Here is a tiny trained network, its code and every weight. The questions are about switching its units off for an input and a target symbol, where a switched-off unit gives its printed mean instead of its output.

import numpy as np


def w(rows, s, z=0):
    codes = np.array(rows[::2]) - 128.0
    scale = np.full(codes.shape[1], s)
    scale[-1] = z or s
    return codes * scale


def f(y):
    return y / 2 * (1 + np.tanh(0.7978845608 * (y + 0.044715 * y**3)))


def softmax(a):
    e = np.exp(a - a.max(-1, keepdims=True))
    return e / e.sum(-1, keepdims=True)


def log_softmax(a):
    a = a - a.max(-1, keepdims=True)
    return a - np.log(np.exp(a).sum(-1, keepdims=True))


def net(x, mask):
    ids = ['βγδεηστφψ'.index(c) for c in x.split()]
    T = len(ids)
    res = E[ids] + P[:T]
    r = res
    for j in range(3):
        rows = slice(2 * j, 2 * j + 2)
        q, k, v = (r @ M[0][rows].T for M in (Q, K, V))
        z = softmax(np.where(np.tri(T) > 0, q @ k.T / 2**0.5, -1e9)) @ v
        o = O[0][rows]
        res = res + np.where(mask[j], z, o[:, -1]) @ o[:, :-1]
    y = f(res @ A[0][:, :-1].T + A[0][:, -1])
    res = res + np.where(mask[3:19], y, B[0][:, -1]) @ B[0][:, :-1]
    return log_softmax(res[-1] @ U[:, :-1].T + U[:, -1])


Q, K, V, O, A, B = {}, {}, {}, {}, {}, {}
E = w([
[171,252,56,189],'β',
[179,70,110,141],'γ',
[177,52,114,168],'δ',
[146,109,11,85],'ε',
[203,68,163,37],'η',
[126,185,28,97],'σ',
[158,72,80,80],'τ',
[176,139,137,146],'φ',
[192,123,134,198],'ψ',
],0.018)
P = w([
[253,230,50,37],'0',
[161,77,156,133],'1',
[155,83,127,128],'2',
[152,79,115,131],'3',
[132,90,82,111],'4',
[136,89,78,94],'5',
[135,89,68,88],'6',
[144,79,73,99],'7',
[142,90,69,93],'8',
],0.0074)
Q[0] = w([
[69,113,156,159],'h1',
[203,77,80,83],'h1',
[66,231,198,138],'h2',
[166,155,145,222],'h2',
[101,112,195,139],'h3',
[12,199,208,119],'h3',
],0.011)
K[0] = w([
[88,122,112,171],'h1',
[206,228,84,173],'h1',
[70,108,151,191],'h2',
[109,166,101,116],'h2',
[15,132,126,170],'h3',
[8,31,168,126],'h3',
],0.013)
V[0] = w([
[70,24,137,30],'h1',
[94,44,99,101],'h1',
[149,66,128,204],'h2',
[160,83,108,125],'h2',
[38,144,81,193],'h3',
[151,2,171,213],'h3',
],0.0097)
O[0] = w([
[143,195,144,42,20],'h1',
[133,131,115,3,81],'h1',
[224,73,88,197,98],'h2',
[180,84,247,81,179],'h2',
[80,2,228,120,60],'h3',
[253,81,94,172,2],'h3',
],0.0078,0.013)
A[0] = w([
[117,116,121,183,214],'n1',
[80,189,128,139,49],'n2',
[50,137,150,128,67],'n3',
[212,80,99,68,195],'n4',
[240,195,68,122,27],'n5',
[231,103,112,133,88],'n6',
[161,68,216,81,84],'n7',
[193,196,224,146,148],'n8',
[78,149,184,70,76],'n9',
[155,245,153,134,82],'n10',
[213,154,82,83,142],'n11',
[156,88,99,183,52],'n12',
[98,115,206,139,238],'n13',
[189,181,44,164,175],'n14',
[88,100,108,113,219],'n15',
[146,132,155,120,254],'n16',
],0.011,0.0055)
B[0] = w([
[117,215,110,28,214],'n1',
[121,126,184,146,167],'n2',
[163,76,136,219,179],'n3',
[152,149,162,147,195],'n4',
[87,63,165,196,234],'n5',
[71,56,64,92,161],'n6',
[122,112,85,216,135],'n7',
[85,156,62,89,142],'n8',
[120,1,130,140,166],'n9',
[27,131,124,113,192],'n10',
[154,101,213,190,230],'n11',
[63,139,154,129,180],'n12',
[190,106,117,17,181],'n13',
[132,168,136,117,252],'n14',
[236,202,133,102,201],'n15',
[214,206,88,98,149],'n16',
],0.0068,0.012)
U = w([
[156,187,72,139,171],'β',
[89,129,94,56,197],'γ',
[85,106,9,160,82],'δ',
[179,211,171,109,207],'ε',
[61,88,136,133,2],'η',
[111,190,168,147,27],'σ',
[82,113,127,146,78],'τ',
[166,152,127,176,192],'φ',
[145,118,122,167,109],'ψ',
],0.013,0.0039)

Each question gives the input, a string of symbols that net reads in full, and the target symbol t.
The units are the heads (2 rows each of Q, K, V and O) and the neurons (one row each of A and B). Each row of codes is followed by its name. A weight is (code - 128) times the scale printed after its matrix; where a second scale follows, it is the last column's (O, A, B and U).
mask holds one flag per unit, heads first, then neurons. A switched-off unit (its flag False) gives its mean, the last column of its rows in O or B, instead of its output. The means were averaged over made-up inputs and are rounded, as every weight is.
A unit's drop is (log p(t) with every unit on - log p(t) with that unit switched off) / (log p(t) with every unit on - log p(t) with every unit switched off).
The circuit of an input: a set's keep is (log p(t) with only the set's units on - log p(t) with every unit switched off) / (log p(t) with every unit on - log p(t) with every unit switched off). Starting from the 12 units with the biggest drops (on a tie, the unit counted first), units are removed one at a time, each time the one whose removal leaves the highest keep (on an exact tie, the one counted first), for as long as the keep stays at least 0.8.
circuit, biggest first: the units of the circuit, biggest drop first
unit that matters most: the unit with the biggest drop
top k neurons: the k neurons with the biggest drops, biggest first
heads that matter: for each layer, one digit per head in row order, 1 if its drop is at least 0.15 and else 0, layers parted by /
input ε δ φ δ, target γ: circuit, biggest first => (n11 h1)
input τ γ σ γ, target ε: circuit, biggest first => (h1 n5)
input η ε ε ε, target σ: top 3 neurons => (n5 n10 n11)
input τ ε ε ε ε ε ε, target ε: circuit, biggest first => (h1 n11 h3)
input γ φ γ τ, target φ: circuit, biggest first => (h3 h2)
input δ ψ ε σ τ φ σ δ ε, target φ: circuit, biggest first => (h3 n11)
input φ δ γ, target β: heads that matter => 001
input σ σ ε σ ε γ ε σ η, target η: circuit, biggest first => (h3)
input γ γ σ ε γ σ, target φ: circuit, biggest first => (h3 n11 h2)
input ψ ε ε δ, target δ: top 2 neurons => (n6 n11)
input ψ ε γ τ δ ψ, target δ: circuit, biggest first => (n6 h3 n15 h2)
input ψ γ ε, target δ: circuit, biggest first => (n6 h3 h2)
input τ ε τ, target ε: circuit, biggest first => (h1 h3 n11)
input φ γ σ ε ε σ β, target σ: unit that matters most => n10
input σ τ ε, target η: heads that matter => 011
input ε ε γ η, target γ: top 4 neurons => (n9 n11 n13 n5)
input η γ β, target σ: top 4 neurons => (n14 n10 n5 n11)
input τ τ ε ψ φ τ δ, target ε: heads that matter => 100
input ε γ ε ε ε δ, target γ: heads that matter => 101
input σ ε ε ψ γ τ ε γ, target η: top 2 neurons => (n9 n3)
